Below are the code and all the weights of a small trained network. Each question names an input and a class and asks about switching units off, where a switched-off unit gives its printed mean instead of its output.

import numpy as np


def w(rows, s, z=0):
    codes = np.array(rows[::2]) - 128.0
    scale = np.full(codes.shape[1], s)
    scale[-1] = z or s
    return codes * scale


def norm(h):
    return h / np.sqrt((h * h).mean(-1, keepdims=True) + 1e-5)


def f(y):
    return y / 2 * (1 + np.tanh(0.7978845608 * (y + 0.044715 * y**3)))


def log_softmax(a):
    a = a - a.max(-1, keepdims=True)
    return a - np.log(np.exp(a).sum(-1, keepdims=True))


def net(x, mask):
    res = np.array(x, float).reshape(1, 6) / 4 @ E
    u = 0
    for l in range(2):
        y = f(norm(res) @ A[l][:, :-1].T + A[l][:, -1])
        res = res + np.where(mask[u : u + 5], y, B[l][:, -1]) @ B[l][:, :-1]
        u += 5
    return log_softmax(norm(res)[-1] @ U[:, :-1].T + U[:, -1])


A, B = {}, {}
E = w([
[174,60,106,111,95,23,145,77],'x0',
[129,122,143,128,135,125,125,121],'x1',
[163,81,105,198,160,166,97,102],'x2',
[219,168,130,124,109,116,35,171],'x3',
[101,132,67,53,254,103,84,122],'x4',
[126,148,73,141,111,119,142,160],'x5',
],0.0069)
A[0] = w([
[205,101,147,110,98,103,13,227,3],'L0N1',
[133,229,186,26,98,83,180,138,25],'L0N2',
[57,118,193,45,89,46,129,213,32],'L0N3',
[165,246,82,204,146,99,92,56,149],'L0N4',
[254,188,136,90,105,120,26,192,29],'L0N5',
],0.0063,0.0047)
B[0] = w([
[149,80,95,90,109,154,242,77,195],'L0N1',
[158,204,66,225,132,68,76,59,177],'L0N2',
[190,191,54,175,132,187,126,100,172],'L0N3',
[150,57,196,124,179,152,78,87,176],'L0N4',
[12,133,122,98,132,164,223,98,252],'L0N5',
],0.011,0.0031)
A[1] = w([
[179,132,188,160,31,143,150,161,43],'L1N1',
[187,82,124,189,175,173,119,59,5],'L1N2',
[125,124,95,40,183,100,67,143,80],'L1N3',
[116,189,179,121,149,156,92,255,18],'L1N4',
[206,76,97,68,83,38,120,115,74],'L1N5',
],0.009,0.0029)
B[1] = w([
[179,118,115,70,210,78,139,201,253],'L1N1',
[151,252,67,133,67,104,173,99,185],'L1N2',
[189,114,142,147,81,65,184,216,232],'L1N3',
[111,89,141,150,89,179,59,111,163],'L1N4',
[55,131,185,149,148,224,41,109,223],'L1N5',
],0.012,0.0038)
U = w([
[90,83,105,54,95,160,238,85,254],'0',
[238,96,146,117,165,69,119,241,148],'1',
[203,224,49,175,84,137,90,77,59],'2',
[92,77,162,135,89,218,5,124,52],'3',
],0.013,0.0018)

Each question gives the input, the list of numbers given to net, and the class t.
The units are the neurons (one row each of A and B). Each row of codes is followed by its name. A weight is (code - 128) times the scale printed after its matrix; where a second scale follows, it is the last column's (A, B and U).
mask holds one flag per neuron, layer by layer. A switched-off neuron (its flag False) gives its mean, the last column of its row in B, instead of its output. The means were averaged over made-up inputs and are rounded, as every weight is.
A unit's drop is (log p(t) with every unit on - log p(t) with that unit switched off) / (log p(t) with every unit on - log p(t) with every unit switched off).
The circuit of an input: a set's keep is (log p(t) with only the set's units on - log p(t) with every unit switched off) / (log p(t) with every unit on - log p(t) with every unit switched off). Starting from all 10 units, units are removed one at a time, each time the one whose removal leaves the highest keep (on an exact tie, the one counted first), for as long as the keep stays at least 0.8.
units of the circuit, in order: the units of the circuit, biggest drop first
unit that matters most: the unit with the biggest drop
k most important neurons: the k neurons with the biggest drops, biggest first
top k neurons in layer l: the k neurons of layer l with the biggest drops, biggest first
input [3,4,1,8,7,-1], class 0: unit that matters most -> L0N5
input [7,-6,-4,7,5,8], class 0: 4 most important neurons -> (L0N5, L0N1, L1N3, L1N4)
input [-4,3,-1,-3,6,-4], class 1: 2 most important neurons -> (L1N3, L0N5)
input [5,-6,6,-5,-5,0], class 2: 4 most important neurons -> (L1N2, L0N5, L0N1, L1N3)
input [-1,-5,7,5,-7,-7], class 1: 2 most important neurons -> (L1N1, L0N2)
input [2,6,7,-5,-8,-3], class 1: units of the circuit, in order -> (L1N1, L0N5)
input [5,1,-2,-4,-4,-6], class 3: top 2 neurons in layer 0 -> (L0N5, L0N1)
input [8,-6,7,7,4,-3], class 3: top 2 neurons in layer 1 -> (L1N5, L1N1)
input [7,-8,-1,-2,-6,-5], class 3: 2 most important neurons -> (L1N5, L1N3)
input [8,-1,5,7,7,5], class 3: 3 most important neurons -> (L1N5, L1N1, L0N1)
input [8,6,-5,-4,7,6], class 3: units of the circuit, in order -> (L1N5, L0N5)
input [-7,2,-6,-7,8,3], class 1: units of the circuit, in order -> (L0N5, L1N3)
input [6,-5,3,-4,6,-8], class 1: 3 most important neurons -> (L1N3, L0N1, L0N5)
input [7,2,-2,3,-3,7], class 3: units of the circuit, in order -> (L1N5)
input [-7,-1,-3,-6,7,2], class 1: units of the circuit, in order -> (L0N5, L1N3)
input [6,-2,-8,3,7,8], class 2: 4 most important neurons -> (L0N2, L0N3, L1N1, L1N5)
input [-5,6,0,8,4,6], class 0: 2 most important neurons -> (L0N5, L0N1)
input [4,7,-6,-1,2,-7], class 2: top 2 neurons in layer 0 -> (L0N3, L0N2)
input [-7,2,-7,1,0,4], class 2: 4 most important neurons -> (L0N2, L0N3, L1N5, L0N4)
input [2,5,-7,7,-5,7], class 0: top neuron in layer 1 -> (L1N2)
input [-5,0,-8,8,-6,-2], class 0: 3 most important neurons -> (L0N5, L0N1, L1N2)
input [-5,-8,-6,2,-5,-6], class 2: 3 most important neurons -> (L0N2, L1N3, L0N3)
input [8,7,-3,-6,0,5], class 3: units of the circuit, in order -> (L1N5, L0N5)
input [8,0,4,2,-6,6], class 3: top 2 neurons in layer 1 -> (L1N5, L1N3)
input [-6,-3,4,5,-8,-8], class 1: 2 most important neurons -> (L1N1, L1N5)
input [8,-1,-8,2,-8,8], class 1: top 3 neurons in layer 1 -> (L1N1, L1N2, L1N4)
